In the rows, 128 means zero.
Rows near named flat spaces through zero (a row that begins with a name and a colon came from that space)
nl-hb: [142 122 100 131 101 126 120 128 123 112 135 153 104 133 131 135 138 156
 101 137 148 113 130 138 153 123 152 171  94]
mt-sj: [ 58 187 118 115 136  78 139 124 137 106 110 125 155 177 136 124 142  91
 155 161 115 145 131 151 218 141 129 143 110]
fr-bz: [158 127  84 139 116 169 114 132 124 129 145 129 113  93 141 106 146 175
 108 153 118 148 121 138  77 104 132  96 108]
zs-mf: [142 176 119 111 109  77 189 154 120 202  90  81 221 102 123 172 152  75
 106 131 148  74 116 126  43 137 154 137 141]
tc-jl: [163 100 166 210 212  94  72 125 147 126 120  74  62 152 154 107  72  98
 121 153 108 171 154 100 104 150 109 132 145]
nl-hb: [ 56 194 114 118 138 166 104 106 116 135 138 162 174 102 155 143 139 141
 162 178 153  94 135 132 139 120 155 179 112]
qz-ld: [166 102 128 136  90 127 140 146 129  90 124 163  87 145 113 125 114 157
 120  95 137  78 104 126 152 150 139 133 118]
nl-hb: [183  76 164 129 133  85 144 138 171 132 132  90 102 130  81 154  96  91
 101  90 112 132 102  70 101 159 121 122 103]
zs-mf: [147 109 114 124 104 127 156 128 115 105 141 146 117 128 126  86 138 188
 131 112 127 113 141 143 139 158 112 114 152]
zs-mf: [147 126  93 113 112 109 186 167 101 135 113  90 185  96  93 156 141 142
 104 122 117  95 114 124  78 109 161  62 153]
fr-bz: [145 111 138 166 179 126 105 127  90 116 130  93 110 112 154 109 117 161
 115 143 132 138 177 133 103 139 137 117 200]
mt-sj: [156 113  90 113  77 112 199 155 132 125 111 129 146 166 102  90 126 154
 125  69  98  87  77 148 127 140 103  67 124]
qz-ld: [127 142 154 156 127 107 120 127 174 174 115 159 130 133 130 146 106  70
 165 162 139 124 128 102 110 134 102 175  77]
mt-sj: [111 150 151  87 123 108 134 108 159 107 143 113 126 139 118 122 140 110
 128 112 117 142 106 113 165 178 122 144 106]
qz-ld: [163 146 100 120  91 137 150 126 115 141 108 112 115 181 176  41 155 149
 105  67 111 129  96 201 114 153  85  99 158]
qz-ld: [154 141 107 177 114 139 119 131 133 151 100 150  95 186 183  55 114 134
 142 114 119 116 109 179 115 134  80 130 124]
tc-jl: [110 126 114 181 183  94 108 136 114 136  99  88 120 178 155 108 107  98
 129 155 104 177 157 156 149  93 112 105 152]
nl-hb: [175 162 108 163 126  81 127 131 156 188  91  79 122 180 171 108 118  76
  80 115 129 107  87 146  75 154 119 185  82]
nl-hb: [136 125 112  97 100 130 153 124 126 137 132 122 145 134 120 121 143 141
 107  92 128 113 107 138 124 134 127 130 121]
zs-mf: [120 102 105 140 138 125 131 137 108 129 132 131 140 114 112 149 126 148
 122 152 132 137 158 125 132  88 143 120 132]
qz-ld: [127 151 107 182 140 171  97 131 104 112 119 159  97 139 186  62 121 176
 163 158 122 125 142 174 120 125 106 101 161]
zs-mf: [ 90 148 140  97 124 167 130 104 112 135 138 149 156 126 144 107 138 146
 154 102 139 107 128 145 138 139 114 139 159]
zs-mf: [161 124  98 103  75  76 190 131 145 110 128 121 116 174 122  62 158 159
 110  91 105 137 113 161 165 186  90 111 119]
zs-mf: [176  86 122 105  93 186 143 127 101 122 139 134 109 126 130  88 132 187
 102  41 126  96  96 151  92 132 114  88 170]
tc-jl: [ 59 140 119 143 167 168  92 113 108  82 148 160 121 122 143 101 126 169
 183 182 112 170 168 142 188 101 119  95 151]
zs-mf: [150 139 107 156 139 177  91 128 115 127 127 120  98 121 171  88 131 154
 120 137 115 147 117 156  84 111 121  94 140]
qz-ld: [153 206 140 132  82 107 162 138 164 207  87 142 163 133 175  88 162  64
 164 146 135 120 109 164  53 169  74 133 118]
zs-mf: [184 134 167 152 115 134 114 124 145 124 129 145  79 120 157  95 117 141
 133 113 146  90 119 120  89 200 114 158 141]
fr-bz: [134 108 107 119  94 103 168 157 119  90 116 145 125 150  94 134 130 144
 127 110 117 110 116 138 177 121 138  90 127]
tc-jl: [ 52 116 121  88 173 188 117  77  91 139 172 117 186 108 125 122 117 186
 136 100 133 111 146 116 137 110 131 151 165]
qz-ld: [187  76 127  88  44  48 251 150 134 135 123 146 153 148  71 101 147 162
 120  56 134  75 133 130 142 198  90 119 151]
nl-hb: [177  79 140 135 113 142  98 128 136 124 144 146  71 106 120 146 136 130
  99 131 143 171 148 119 118 104 130 140 110]
zs-mf: [ 92 130 116  26  66 150 217 121  84 125 143 146 217 108  91 121 175 184
 136  48 139  69 117 153 148 145 128  95 190]
tc-jl: [120 121 150 117 109 153 117 127 147  85 152 183  97  98 108 131 135 146
 169 154 127 148 137 109 161 136 122 110 112]
fr-bz: [ 91 146 205  62 142 151  97  79 144 149 152 121 142 105 132 160 147  74
 131  95 156 151 132 104 138 157 125 192 140]
mt-sj: [109 176 147 109 176  85 138 106 142 175 120  34 183 135 145 125 130  74
 105 119 114 138 115 114  84 173 124 148 143]
nl-hb: [128 134 113 111 117  95 160 118 157 100 145 114 127 155 109  97 118 157
 121 106 105 100  94 109 160 192 121 140  93]
tc-jl: [175 117 131 121  54  90 171 165 150  98 111 176  93 139 102 125 154 119
 139 126 128 132 120 142 161 148 115  97 107]
tc-jl: [140 147 119 128  91  98 143 123 138 120 125 158 108 152 147  96 151 141
 129 136 143 121 139 155 164 169 114 171 112]
mt-sj: [ 59 141 154 135 206 182  48  87 103 104 169 129 131  77 143 170 105 154
 141 177 156 124 168  87 143 115 178 190 143]
nl-hb: [146 125 118 135 146 102 130 125 156 142 146  94 139  98 105 158 112 129
 100 153 127 112 117  74  86 149 154 161  80]
mt-sj: [129  95 116 121  93 132 178 147  97  83 119 165 120 166 114  75 128 185
 158  76 111 104 130 168 184 136  96  59 186]
qz-ld: [153 130 102 151 100 117 164 152 108 132 108 148 136 137 138  97 132 162
 138 127 132  88 133 157 111 137 118 106 153]
mt-sj: [123 136 158 131 168 117 112 123 104 150 118  83 143 111 149 136 142  94
 120 139 135 169 169 138 100 121 129 118 190]
mt-sj: [ 89 129 108 156 139 131 123 139  93  89 128 171 128 124 131 126 127 171
 166 181 136 127 179 147 183 102 141 115 155]
mt-sj: [109 117 179  94 136 159  79  96 128  90 147 141  82 142 135 139 130 112
 121  88 142 152 125 127 190 139 134 165 138]
zs-mf: [ 78  81 130  98 156 179 160 119  92 123 135 114 181 154  92 114  79 167
 152  29  98  72  92 119 140 102 110  64 189]
qz-ld: [138 132 117  86  97 174 120 114 109  85 144 132  98 139 146  86 158 175
 102  74 122 130  98 166 155 145 130 107 148]
fr-bz: [128 118 169 137 134 188  59 100 136 126 154 182  71  95 159 119 142 128
 156 161 151 190 170 133 130 111 105 154 130]
tc-jl: [107 103 138  49  98 186 151 106  97 159 160 148 181  66 105 146 180 152
 130  96 149 159 159 138 104  87 117 106 174]
qz-ld: [ 27 171 127  22 101 197 115  90 136 113 185 182 197  45  83 215 175 136
 149 161 158 125 117  87 172  92 185 176  63]
fr-bz: [169  77  89 144 105  98 171 145 139 136 133 130 121 136  98 104 124 163
 117 127 107 143 137 126 117 119 100  94 108]
fr-bz: [168  81  72 192 167 155  94 140  89 165 120  91 117 124 148 136  95 161
  70 135 131 121 139 136  54  51 153 128 131]
mt-sj: [102 112 139 145 157 161 117 109 104 108 149 154 127 120 137  98 101 188
 164 126 135  96 157 121 141 146 117 135 172]
tc-jl: [ 87 152  80  93 111 167 157 110  73 128 142 140 185 118 148  93 159 209
 127 110 142  84 140 173 136 125 137 131 173]
fr-bz: [ 76 210 109 123 118 118 147 147 117  67  97 135 143 176 152  89 138 130
 170 135 100  94  87 173 199 162 137  78 146]
qz-ld: [112 122 116 121 138 125 146 126 108  89 138 118 130 137 124  93 130 174
 137 119 108 131 139 140 162 147 122  89 166]
nl-hb: [184  92 101 106  98  81 195 145 151 155 121  74 148 152  87 119 123 124
  77  63  99 110  78 114  87 148 114  96 103]
nl-hb: [127 160 120 145 126 117 114 120 136 130 115 131 111 164 164  99 128 121
 126 132 132 119 118 152 144 152 120 165 112]
fr-bz: [127 131 159 214 184 109  89 127 138 170 106 141 114 138 164 127  77  94
 169 184 146 118 173 111  97 130 107 180 136]
tc-jl: [119 118 104 139 172 175 110  98  80 155 155  99 158  94 159 101 120 203
 107 124 142 102 159 132  68 123 137 149 181]
nl-hb: [150  73 191 137 174 111 109 129 149  91 156 105  90  85  80 166  96 118
 133 138 118 160 154  52 123 154 137 106 145]
fr-bz: [ 79 206 137 140 105 142 102 131 153  95 105 197 104 164 167 103 139  94
 199 173 125 132 107 164 199 141 111 133  94]
mt-sj: [130 156 139 156 135  99 110 116 164 166 119 136 119 141 155 123 125  85
 140 170 139 145 140 124 117 146 107 188  84]
nl-hb: [154 102 118 147 135  95 140 141 119  96 126 106 101 145 120 110 121 153
 109 123 114 135 140 132 147 146 130 105 147]
tc-jl: [154 137 123 110 117 144 151 142  98 144 115  95 157 106 135 126 146 137
 103  93 130 102 112 146  69 129 142  88 178]
mt-sj: [ 92 157 120  90 100 100 162 135 138 110 103 125 146 191 120 116 144  88
 138  91 103 135  88 161 200 131 113 102 115]
tc-jl: [171 104  75 156  81 130 144 157 117 152 123 173 122  98 123 137 153 159
 117 177 146 139 160 149  93  73 132 120 100]
fr-bz: [116 141 164  93 114  77 161 144 121  92 113 120 146 132  95 176 135  97
 124 106 145  86 124 112 179 168 167 142 152]
zs-mf: [112 130 116  74 108 149 182 140 109 104 129 106 175 128  95 116 135 155
 131  62  97  92  78 133 128 136 131  44 166]
fr-bz: [158 119 105 214 120  53 136 162 157 155  86 161 100 177 134 132  95  91
 144 188 136 118 151 131 142 116 111 170  70]
qz-ld: [133 134 105 137 109 181 115 115  99 151 137 168 126 106 171  82 157 178
 141 145 146 141 162 175  97 106 103 128 157]
[119 148 130 139 151  85 141 129 122 124 129 105 145 112 135 117 143 133
 137 175 126 151 174 127 129 157 127 125 157]
mt-sj
[ 94 156 140 116 142 182  59 101 152 145 140 144 117 115 146 169 127  83
 126 149 142 152 102 113 126  87 147 180  65]
qz-ld
[135 102 131  70  98 151 172 131 128  76 161 128 136  97  77 116 140 184
 131  79 103 114  98 105 138 160 129  56 148]
mt-sj
[127  98 151 134 117 101 125 118 162 100 145 172  82 149 109 117 119 128
 155 142 127 160 153 112 196 152  98 155  96]
tc-jl
[198 100 143 119  98 140 107 114 175 146 149 127  76 119 121 138 119 118
  78  89 140 117  81  92  82 158 129 184  58]
mt-sj
[100 183 117 182 168  67 127 127 137 179 101 110 164 143 169 114 126  89
 156 213 133 144 177 141 112 139 110 171 124]
mt-sj
[ 97 130 148  94 128 175 110 107 120 108 145 145 122 126 134 113 140 137
 148 103 123 150 124 141 158 122 114 110 150]
fr-bz
[111 142 122 105 129 139  97 111 152 102 153 127 114 118 113 168 124 126
 101 137 135 117  94  93 155 133 172 181  58]
mt-sj
[138 173  55 180 123 147 107 141 138 147 110 133 118 147 175  87 129 143
 125 182 108 133  99 164  91  97 123 115  70]
fr-bz
[141 118 102  95  85  93 182 147 106 128 107 116 162 159  98 164 128 131
  78  60 147  42  89 135 149 133 171 159 122]
nl-hb
[136 109  95 142 121 152 102 124 126 104 143 148  99 138 122 147 100 170
  94 116 142  74  97 112 146 116 169 181  73]
mt-sj
[117 134 148 143 137 159  91 131 102 140 114 152 120 114 154 149 136 105
 142 148 153 145 158 150 124  84 136 134 159]
nl-hb
[158 151 128 184 161  71 103 127 166 135 116  90  93 156 152 123  95 100
 102 162 127 113 115 102 112 179 139 193  77]
nl-hb
[122 106 189  73 145 149 104  96 160 191 148  96 155  88  99 199 129  47
 106  93 143 165 115  74  77 104 127 167 104]
tc-jl
[177  92 152 137 128  82 151 137 145 133 117  95 108 156 109 126 101 109
 101  78 121 106 109 106 115 168 118 135 132]
tc-jl
[112 143 100  69  89 138 198 128 131 173 121 109 207 141 107 109 146 125
 130  64 104 100  74 144  96 123  99  82 127]
nl-hb
[130  98  81 140 117 104 174 163 126 123 108 118 158 162  78 160  84 136
 112  94 108  56  75 107 136  97 155 103  90]
tc-jl
[130 125 123 169 156 164 113 109  99 184 121 131 144 137 179  81 103 159
 140 113 144  91 149 153  69 124  97 157 174]
zs-mf
[142 140 131 167 145 139  85 111 150 118 130 133  69 162 175  67 116 134
 137 141 113 159 124 147 136 153  93 141 113]
zs-mf
[128  84 125 120 123 145 145 137 115 115 141 144 132 109  95 134 124 156
 141 119 119 140 144 119 133  99 120  80 149]
tc-jl
[103 155 105 109 132 150 112 120 153 146 134 113 156 122 115 172 114 103
 108 128 123 101  68  97 109 103 162 156  53]
mt-sj
[116 158 142 137 128 176  76 115 144 154 133 166 118  98 156 150 134 101
 147 169 152 140 128 124 100 101 133 168  91]
qz-ld
[158 137 150  45  62 109 181 146 152 102 123 108 137 127  81 157 162  92
  96  52 116 109  54 116 137 167 145  90 112]
zs-mf
[152  87  77 121 138 119 159 140  63 107 123  61 135 154 129  92 140 190
  62  71 106 135 137 175 129 107 141  66 203]
qz-ld
[114 158 123 149 120 109 121 139 131  91 112 155  98 156 151  97 144 123
 159 169 117 162 146 164 185 136 113 107 131]
tc-jl
[100 181  64 182 145 198  87 138  80  95 108 150 112 156 201  61 120 193
 151 156 111 101 110 199 133  94 136  83 154]
qz-ld
[ 78 148 164 138 179 154  85 113 101  88 145 140 123  93 145 135 126 146
 168 175 140 144 179 119 157 135 146 127 183]
nl-hb
[128  93 137  89  95 132 167 128 120 111 142 153 136 122  94 122 143 155
 140  91 127 128 137 129 157 133 111 100 152]
tc-jl
[118 159 169  90 130 169  84 112 106  84 147 132 104  80 148 147 167 132
 120 135 154 147 142 134 142 148 166 137 168]
fr-bz
[167 121 128 145 140  93 135 145 126 131 101  70 112 164 136 117 117 100
  89  93 109 131 104 140 110 139 129 103 146]
qz-ld

Rows near named flat spaces through zero
jd_qg: [118 124 139 142 135 138 113 108  99 134 108  80 124 115 131 134 145 133
 123 117  99 122 126 156 134 127 116 111 111]
cn_sq: [160 151 103 116 181  98 127 131  80 171 118 112 157 137 152 131 120  74
 165  74  62 139  58 138 103  82 139 160 133]
jn_cc: [135 144  87 177  77 189  20  66  97 152 187  96 226  92 128  70  75 135
 122  83  80 153 110  66 160 172 125 156 153]
qt_jp: [123 126 101 145 125 124 139 149 124 111 136 131 142 174  94 176  92 118
 158  71 124 135 105 123 102  88 120 171 187]
gs_rl: [106 121 147 111 108 129  92  62  97 111 131  97 134 147  98 122 148 130
 160 136 114 148 143  91 123 146 106 115 130]
jn_cc: [ 85 155  67 126 123 122  88 136 156 124 171 132 177 134 120 137 125 142
 134 144 106 183 125 132  93 107 115 186 206]
jn_cc: [134 142  73 172  88 169 117 162 190 107 183 160 126 108 120 139  91 172
  77 152 145 127 146 135 155 127  91 149 204]
jn_cc: [105 166  85 123 142  85 100 120 152 145 182 172 153 120 173  86 137 147
 147 171 156 146  98  87  92  79 128 135 124]
jd_qg: [136 116 148 146 118 157  83 135 136 143 126 129 135 100 146  80 100 127
  91 150 133 136 145 135 155 176 161 128  85]
gs_rl: [121 113 121 144 111 136 114 151 157  93 145 155 102 171  89 155  86 138
 136 137 160 142 143 115 114 117 119 156 170]
jn_cc: [132 109 163 147 147 122 146 117  65 126  76  77 111 155 115 163 130 110
 145  62  97 103 102 162 130  98 124 113 100]
cn_sq: [169 121  83 159 135 152  70 130 158 138 188 123 109 157 112 109   8  74
 215 106 162 147  97  58  81 120 124 157 146]
cn_sq: [160 115  97 119 178 136 155 232 180 146 114 188 121 132 121 181 111 124
 129 124 150 123 140 125  82 134 192 189 171]
jd_qg: [140 145 135  78 142  99 220 126 109 154  98  91 154 112 152 121 153  61
 150  79  94 122  99 173 137 132 130 109 104]
jd_qg: [ 94 131 132  96 107 126 152 121 129 115 116 134 171 122 109 148 185 154
 108 131 116 140 161 129 133 156 136 138 160]
jn_cc: [133 150 148  99 124 107 183 136 125 135 105 147 129  92 166 109 187 136
  55 159  98 117 130 192 184 133 119 102 109]
jd_qg: [132 115 143 153 115 135 102 105 118 104 136 131  89 152 108 135 112 149
 133 138 147 115 132 105 134 112 101 110 125]
gs_rl: [135 129  93 153 101 164 127 140 171 103 161 133 103 121 103 158 112 160
 111 147 141 122 154 127 138 131  84 131 193]
cn_sq: [165 116 124 156 146 141 110 162 142 123 131 160  75 141 121 149  96 141
 115 144 141 111 126 124 128 109 125 138 141]
cn_sq: [132 131 142 122 115  99 160  98  91 117 127 145 142 161 119 134 135 124
 157  82 138 105  99  86 130  95 119 114 120]
qt_jp: [142 152 135 127  96 111 156 121 118 129 142 168 155 117 156  88 130 131
  79 123 120 117 104 136 185 118 119 118 116]
jd_qg: [135 110 127 115 155 123 156 151 144 103 109 109  56 169  88 192 120 106
 166 136 130 133 139 156  93 104  98 134 167]
qt_jp: [ 81 121 123 107 129 124 157 184 174 102 108 140 125 138 105 174 157 149
  96 161 135 157 173 189 110 137 140 163 177]
cn_sq: [ 44 126 117  96 109 112 126 130 180  95 144 108 138 150 102 135 137 128
 158 173 163 187 171 149  80 140 122 148 158]
qt_jp: [104 126 131 116 142 117 120 145 129 128 113 120 135 139 125 135 132 118
 127 135 114 155 132 160 111 127 144 152 132]
qt_jp: [169 129 131 158 135 157  91  83  99 170 139  92 132  77 167  74 111 119
 143 110 126  91 106  85 146 150 132  80  59]
jd_qg: [162 128 118 163 160 138 124 137  92 158 112 133 138 107 148 149 142 153
 125  82 116  78 100 102 124 103 148 122 113]
gs_rl: [107 125 124 150 147 116  80 101  85 132 125  93 140 158 120 137 114 123
 173  93 110 140  96 113  91  88 127 142 122]
jn_cc: [ 77 125 159  92 133  88 146 117 134 113 109 109 112 147 132 115 155 112
 147 164 148 156 142 162 106 123 129 111  91]
jd_qg: [134 128 145 148  94 137  92  93 152 114 167 124  84 122 144  59  76 117
 124 180 168 134 131 119 159 139  94  86  80]
jn_cc: [ 85 121 139 117 131 108  87 107 146 119 143 127 117 143 129 101 128 134
 164 176 173 156 145  99  87 129 139 121  96]
qt_jp: [ 33 115 145 113  98  98 156  91 103  80 109  49 155 199  72 168 127  99
 202  67 134 169 129 158  82 100 103 137 147]
cn_sq: [115 129 141  70 141 125 154 116 104 146  89  89 172 113 119 138 181  94
 135 112  71 156 144 156 124 177 152 142 136]
gs_rl: [124 118 140  77 172  97  88 158 154 123 120 195  91 160 116 138 156 137
 133 219 140 171 159 105  81 135 165 168 143]
jn_cc: [112 117 138  93 132 130 101 116 136 130 125 122 143 135 110 117 133 110
 156 151 130 164 155 103 101 172 155 145 126]
gs_rl: [130 133 106 151  86 165 123 123 160 125 163 123 149  96 130 104 100 140
 109 128 147 123 144 117 156 160 114 119 141]
cn_sq: [158 153  79 165 144 138  94 106 107 163 165 131 159  97 158 119 125 151
 145  98 114  98  85  71 118  93 118 124 136]
jn_cc: [ 78 178 111  95 143  58 166 112 107 141 128 123 171 119 176 113 198 129
 115 137  88 149  86 184 122  62 106 125 125]
gs_rl: [122 123 135 143 127 128 160 138 133 119 115 126 107 119 133 147 147 154
 113 125 150  96 136 144 135 113 118 101 116]
qt_jp: [202 124 141 165 113 147 114 134  93 128 132 182 118 144 124 123  83 134
  87  92 109  92  96  98 187 116 127 137 134]
gs_rl: [109 144 101 158 111 127 171 144 140 122 138 116 144 113 142 144 129 147
 111  95 137 104 112 162 139  92 103 117 144]
qt_jp: [109 171  71 106 126  98 175 133 176 140 175 145 155  96 167 111 153 132
 141 151 151 131 113 125 109  98 103 118 151]
gs_rl: [198 108 135 152 138 169  98 124 109 145 125 111  97 126 117 122  69  92
 144  99 111 109 115 103 145 155 131 125 115]
jd_qg: [116 115 131 129 135 143  92 140 142 125 123 128 121 127 117 133 127 140
 120 156 130 146 155 131 115 151 145 145 134]
qt_jp: [155  86 213 132 155 153  56 117  71 132  58 124  76 125 119 121 157 148
  69 174  87 123 164 149 166 180 166 116  64]
jn_cc: [106 130 151 101 130 112 144 115 128 125 111 128 121 114 139 120 180 143
 111 165 131 128 149 143 134 140 128 103 104]
jd_qg: [ 72 123 130 132 134 130  78  82 108 107 120  57 106 138 104 154 166 151
 148 159  99 158 149 157  99 114  84 118 144]
qt_jp: [190 117 102 148 135 178  99 127 136 172 155 135 157  88 138 102  80 113
 168  89 154  96 123  30 116 180 173 127 108]
jd_qg: [110 121 155 120 109 119 162 115  79 103  90 104 150 166  92 169 148 121
 120  70  85 131 121 163 149 116 115 140 154]
jn_cc: [ 99 142 125 123 135  99 163 114 121 121 122 120 122 124 142 147 181 156
 131 133 136 108 122 140 117  86 103  98 123]
cn_sq: [206 117 136 155 157 135 145 177 138 158 124 176  88 118 161 108  71 106
 123 110 165  78  98 105 141 121 166 117  75]
gs_rl: [195 119 129 151 144 140 131 105  75 133 120  94  90 161 106 154  77  80
 175  57  89 100  78 113 136  96  92 120 136]
jd_qg: [114 148 114 167  43 159 109 109 192  97 199 159 118  86 150  59  98 179
  51 201 179 125 159 131 202 151  73  88 129]
gs_rl: [122 140  92 139  93 129 103 116 170 108 195 167 133 145 118 106  83 139
 153 150 176 144 127  66 116 117 105 139 163]
cn_sq: [156 148 138 148 130 130  95  62  58 151 127  86 132 102 157  95 146 126
 112 111  62 109  85 134 173 108  88  90  95]
gs_rl: [154 133 154  87 127 131 175 134 122 150  98 126 145  89 150 102 159  98
  90 131  97 123 138 163 173 181 149 112  99]
cn_sq: [144 121 165 121 112 120 132  73  89 116 121 114 104 144 119 112 133 117
 145 120 126 110 119 102 152 128 101  86  95]
qt_jp: [135 151  84 142 151 124 122 159 103 165 129 161 215 111 149 148 148 151
 111  68  89 120  91 108 114 103 173 182 165]
[126 144 118 152 124 110 142 101  99 119 137  87 110 147 133 133 109 109
 147  94 105 121  82 161 137  66  71 109 131]
jd_qg
[161 117 164 117 122 116 153 100 118 119 126 120  74 151 127 101  94  82
 163 126 155 111 113 112 143 127 107  84  78]
jd_qg
[148 153 133 100 105 107 228 100 125 132 131 106 126 103 157 103 145  89
 133 102 129  95 103 152 171 121  84  67 100]
jd_qg
[104 115 143 153 124 134 117 124 123 112 115  62  92 147 118 128  86  97
 141 118 121 145 122 193 127 114 100 118 109]
qt_jp
[140 141  92 158 146 117 109 155 117 132 143 144 136 157 128 151  89 122
 133  93 102 137  82 139 112  68 121 173 170]
cn_sq
[191 154 100 106 170 114 134 120 110 167 139 136 118 110 158 118 134  92
 147 127  81 120  84 114 127 107 113 126 136]
gs_rl
[ 76 132 127  94 149 103 130 167 111 134  88 158 207 138 119 168 196 157
  97 115  89 162 142 152 100 131 192 197 167]
qt_jp
[213 148  95 206 142 146  98 127  74 156 151 148 123 122 156 129  75 138
 104  60  82  73  45 107 169  57  99 131 138]
qt_jp
[ 99 120 110 181  85 168  58 153 168  91 161 171 130 131 102 139 106 207
  57 175 147 146 171 128 149 137 120 166 187]
jd_qg
[102 147 139 101  79 111 200 147 167  99 131 185 144 107 139 120 183 171
  45 172 148 121 163 166 185 143 115 112 146]
qt_jp
[115 145 131 118 127  97 162 101 104 138 127 138 159 115 154 117 177 148
 135 110 140  99 109 101 128 103 130  98  99]
cn_sq
[193 138 106 131 147 144 160 155 150 146 137 151  88  96 147 136 124 124
 109 141 123  93 120 130 149 127 111 112 141]
gs_rl
[104 136  77 178  96 142  89 116 168 108 198 152 136 133 120 127  93 182
 154 136 194 118 130  54 100  96 102 128 163]
cn_sq
[111 144 138 100 149  82 143  99 101 141 120 131 139 128 155 113 177 128
 149 135 127 124 106 115 111  98 130 106  93]
gs_rl
[109 152  93 142 126 111  95 114 137 132 171 141 147 130 146 107 118 142
 143 142 137 143 104 104 108  90 112 138 141]
jd_qg
[161 105 152 127 101 141 136 146 138  96 128 172  99 174  85 140  78 113
 121 121 147 129 141 108 152 147 131 148 152]
qt_jp
[ 96 144 139 112 109 105 149  88 124 124 135 101 136 114 149  94 155 123
 132 144 135 132 125 144 140 123 102  88  94]
qt_jp
[118 117 167 118 139 127 102 133 115 133  95 119 118 121 139 106 141 123
  90 162 105 148 144 175 146 154 152 129  89]
qt_jp
[100 118 139 149  86 140  66 120 148  91 156 145 117 159 103 103  82 144
 105 169 147 168 150 128 144 138 115 150 143]
jd_qg
[141 137 109 143 102 135 167 118 112 130 141  90 161 139 121 127  76  79
 158  44 112 123  88 138 143 115 106 131 143]
jn_cc
[ 98 163  85  62 133  68 185 149 146 133 149 174 207 158 127 139 151  96
 168 103 121 172 101 111  83 101 150 187 189]
jd_qg
[133 113 139 120 131 135 146 177 151 122 108 141 121 142 115 140 100 105
 111 125 131 143 142 166 131 148 156 158 137]
cn_sq
